Below are the code and all the weights of a small trained network. Each question names an input and a target symbol and asks about switching units off, where a switched-off unit gives its printed mean instead of its output.

import numpy as np


def w(rows, s, z=0):
    codes = np.array(rows[::2]) - 128.0
    scale = np.full(codes.shape[1], s)
    scale[-1] = z or s
    return codes * scale


def norm(h):
    return h / np.sqrt((h * h).mean(-1, keepdims=True) + 1e-5)


def f(y):
    return y / 2 * (1 + np.tanh(0.7978845608 * (y + 0.044715 * y**3)))


def softmax(a):
    e = np.exp(a - a.max(-1, keepdims=True))
    return e / e.sum(-1, keepdims=True)


def log_softmax(a):
    a = a - a.max(-1, keepdims=True)
    return a - np.log(np.exp(a).sum(-1, keepdims=True))


def net(x, mask):
    ids = ['ΠΣΨΩαβγεζηθλξτ'.index(c) for c in x.split()]
    T = len(ids)
    res = E[ids] + P[:T]
    u = 0
    for l in range(3):
        r = norm(res)
        for j in range(3):
            rows = slice(2 * j, 2 * j + 2)
            q, k, v = (r @ M[l][rows].T for M in (Q, K, V))
            z = softmax(np.where(np.tri(T) > 0, q @ k.T / 2**0.5, -1e9)) @ v
            o = O[l][rows]
            res = res + np.where(mask[u + j], z, o[:, -1]) @ o[:, :-1]
        u += 3
        y = f(norm(res) @ A[l][:, :-1].T + A[l][:, -1])
        res = res + np.where(mask[u : u + 4], y, B[l][:, -1]) @ B[l][:, :-1]
        u += 4
    return log_softmax(norm(res)[-1] @ U[:, :-1].T + U[:, -1])


Q, K, V, O, A, B = {}, {}, {}, {}, {}, {}
E = w([
[69,254,206],'Π',
[179,188,134],'Σ',
[60,136,117],'Ψ',
[146,86,142],'Ω',
[109,173,161],'α',
[62,129,109],'β',
[130,59,73],'γ',
[151,93,91],'ε',
[192,53,201],'ζ',
[68,138,114],'η',
[129,89,89],'θ',
[143,195,187],'λ',
[65,137,114],'ξ',
[160,164,7],'τ',
],0.02)
P = w([
[144,238,252],'0',
[78,130,138],'1',
[89,125,133],'2',
[104,134,127],'3',
[118,144,122],'4',
[121,141,120],'5',
[131,150,122],'6',
[135,148,123],'7',
],0.011)
Q[0] = w([
[53,222,150],'0.h0',
[179,103,130],'0.h0',
[107,95,175],'0.h1',
[187,164,181],'0.h1',
[123,167,161],'0.h2',
[112,240,246],'0.h2',
],0.011)
K[0] = w([
[115,188,127],'0.h0',
[228,86,224],'0.h0',
[117,196,88],'0.h1',
[53,183,150],'0.h1',
[124,91,67],'0.h2',
[81,2,122],'0.h2',
],0.0085)
V[0] = w([
[133,40,98],'0.h0',
[48,176,138],'0.h0',
[101,144,200],'0.h1',
[65,178,156],'0.h1',
[185,151,90],'0.h2',
[1,13,155],'0.h2',
],0.0068)
O[0] = w([
[189,2,30,1],'0.h0',
[136,184,189,220],'0.h0',
[51,165,82,213],'0.h1',
[73,173,172,229],'0.h1',
[195,243,131,108],'0.h2',
[164,236,143,39],'0.h2',
],0.0038,0.0022)
A[0] = w([
[143,142,119,4],'0.n0',
[179,97,2,202],'0.n1',
[133,78,214,104],'0.n2',
[160,233,32,169],'0.n3',
],0.0096,0.0037)
B[0] = w([
[160,145,104,103],'0.n0',
[76,174,21,216],'0.n1',
[149,85,13,142],'0.n2',
[123,77,2,253],'0.n3',
],0.0086,0.0054)
Q[1] = w([
[67,2,202],'1.h0',
[119,80,242],'1.h0',
[161,193,13],'1.h1',
[34,154,80],'1.h1',
[204,241,127],'1.h2',
[28,42,150],'1.h2',
],0.0078)
K[1] = w([
[87,5,114],'1.h0',
[138,140,171],'1.h0',
[127,107,88],'1.h1',
[104,166,108],'1.h1',
[128,113,94],'1.h2',
[224,160,126],'1.h2',
],0.013)
V[1] = w([
[50,60,220],'1.h0',
[159,118,133],'1.h0',
[2,60,69],'1.h1',
[236,214,193],'1.h1',
[61,29,142],'1.h2',
[75,106,133],'1.h2',
],0.0063)
O[1] = w([
[178,170,104,6],'1.h0',
[137,125,132,93],'1.h0',
[98,74,166,220],'1.h1',
[162,2,77,67],'1.h1',
[105,64,178,51],'1.h2',
[112,108,90,140],'1.h2',
],0.0077,0.0023)
A[1] = w([
[186,45,186,76],'1.n0',
[73,49,169,8],'1.n1',
[217,241,132,247],'1.n2',
[115,62,4,36],'1.n3',
],0.011,0.0012)
B[1] = w([
[107,74,61,146],'1.n0',
[139,211,115,131],'1.n1',
[79,134,254,222],'1.n2',
[116,190,236,254],'1.n3',
],0.0098,0.0057)
Q[2] = w([
[39,249,103],'2.h0',
[124,183,116],'2.h0',
[131,162,68],'2.h1',
[87,173,149],'2.h1',
[184,135,220],'2.h2',
[178,99,144],'2.h2',
],0.017)
K[2] = w([
[193,216,218],'2.h0',
[132,144,213],'2.h0',
[122,145,76],'2.h1',
[181,176,220],'2.h1',
[82,110,7],'2.h2',
[68,127,93],'2.h2',
],0.016)
V[2] = w([
[191,98,151],'2.h0',
[73,109,141],'2.h0',
[85,105,224],'2.h1',
[246,186,202],'2.h1',
[2,110,131],'2.h2',
[142,104,226],'2.h2',
],0.0089)
O[2] = w([
[146,86,99,95],'2.h0',
[78,163,125,167],'2.h0',
[180,185,47,255],'2.h1',
[173,147,100,185],'2.h1',
[1,73,207,212],'2.h2',
[185,96,251,177],'2.h2',
],0.0093,0.0056)
A[2] = w([
[97,97,9,86],'2.n0',
[195,83,157,254],'2.n1',
[123,21,121,217],'2.n2',
[76,115,112,139],'2.n3',
],0.016,0.0067)
B[2] = w([
[55,254,105,199],'2.n0',
[101,14,41,205],'2.n1',
[248,144,80,201],'2.n2',
[136,70,116,251],'2.n3',
],0.013,0.0031)
U = w([
[123,121,135,100],'Π',
[218,208,111,102],'Σ',
[105,103,146,109],'Ψ',
[143,141,141,91],'Ω',
[68,171,7,91],'α',
[107,102,143,108],'β',
[83,79,129,125],'γ',
[171,86,106,255],'ε',
[148,156,131,110],'ζ',
[121,112,144,98],'η',
[139,119,169,116],'θ',
[207,133,196,133],'λ',
[113,110,133,103],'ξ',
[92,103,157,138],'τ',
],0.016,0.0095)

Each question gives the input, a string of symbols that net reads in full, and the target symbol t.
The units are the heads (2 rows each of Q, K, V and O) and the neurons (one row each of A and B). Each row of codes is followed by its name. A weight is (code - 128) times the scale printed after its matrix; where a second scale follows, it is the last column's (O, A, B and U).
mask holds one flag per unit, layer by layer, with each layer's heads first. A switched-off unit (its flag False) gives its mean, the last column of its rows in O or B, instead of its output. The means were averaged over made-up inputs and are rounded, as every weight is.
A unit's drop is (log p(t) with every unit on - log p(t) with that unit switched off) / (log p(t) with every unit on - log p(t) with every unit switched off).
The circuit of an input: a set's keep is (log p(t) with only the set's units on - log p(t) with every unit switched off) / (log p(t) with every unit on - log p(t) with every unit switched off). Starting from the 12 units with the biggest drops (on a tie, the unit counted first), units are removed one at a time, each time the one whose removal leaves the highest keep (on an exact tie, the one counted first), for as long as the keep stays at least 0.8.
circuit, biggest first: the units of the circuit, biggest drop first
most important unit: the unit with the biggest drop
k most important neurons: the k neurons with the biggest drops, biggest first
k most important neurons of layer l: the k neurons of layer l with the biggest drops, biggest first
heads that matter: for each layer, one digit per head in row order, 1 if its drop is at least 0.15 and else 0, layers parted by /
drop when u is switched off: that unit's drop, to one decimal
input Σ Σ τ ζ τ η, target Σ: heads that matter	000 / 000 / 011
input Σ γ Σ η, target Σ: 2 most important neurons	0.n1, 1.n3
input ε Σ Σ ε, target ε: heads that matter	111 / 011 / 101
input Σ Σ γ η Ψ Σ Ψ, target Σ: 2 most important neurons	0.n1, 1.n3
input ζ Ω Ω, target Σ: heads that matter	100 / 010 / 001
input ε τ Σ α Ψ, target ε: most important neuron of layer 0	0.n1
input Σ θ λ ξ τ β γ, target Σ: heads that matter	000 / 000 / 011
input Σ τ τ τ α, target α: 2 most important neurons of layer 1	1.n3, 1.n2
input ζ β Σ ζ, target ε: circuit, biggest first	2.n2, 2.n1
input β Σ Σ α Ω ζ Σ Ω, target Σ: 2 most important neurons	1.n3, 1.n2
input Ω τ ξ Ω, target α: 2 most important neurons	1.n3, 1.n2
input ζ γ Σ γ Σ τ Σ, target α: 4 most important neurons	0.n3, 1.n2, 1.n3, 0.n1
input ε Σ ζ β θ, target ε: heads that matter	111 / 011 / 111
input Σ Σ Σ, target λ: heads that matter	000 / 010 / 011
input Σ α ζ γ Ω Σ Σ θ, target Σ: most important unit	2.h2
input Σ β Σ Σ τ Ω γ ε, target Σ: heads that matter	000 / 000 / 011
input Σ α θ β τ β Ω ε, target Σ: 2 most important neurons	0.n1, 1.n3
input γ α τ Ω, target α: 3 most important neurons	1.n3, 0.n3, 1.n2
input Σ ζ α ζ α η ξ, target Σ: 3 most important neurons	0.n1, 1.n3, 2.n0
input Σ ζ τ Σ Σ γ, target Σ: most important unit	0.n3
input Σ Ψ θ, target Σ: 2 most important neurons	0.n1, 1.n3
input Ω Σ Σ ζ α, target Σ: drop when 1.h1 is switched off	0.1
input Σ τ η Ψ, target Σ: drop when 0.n1 is switched off	0.3
input Σ β Σ η ξ, target Σ: drop when 0.n1 is switched off	0.4
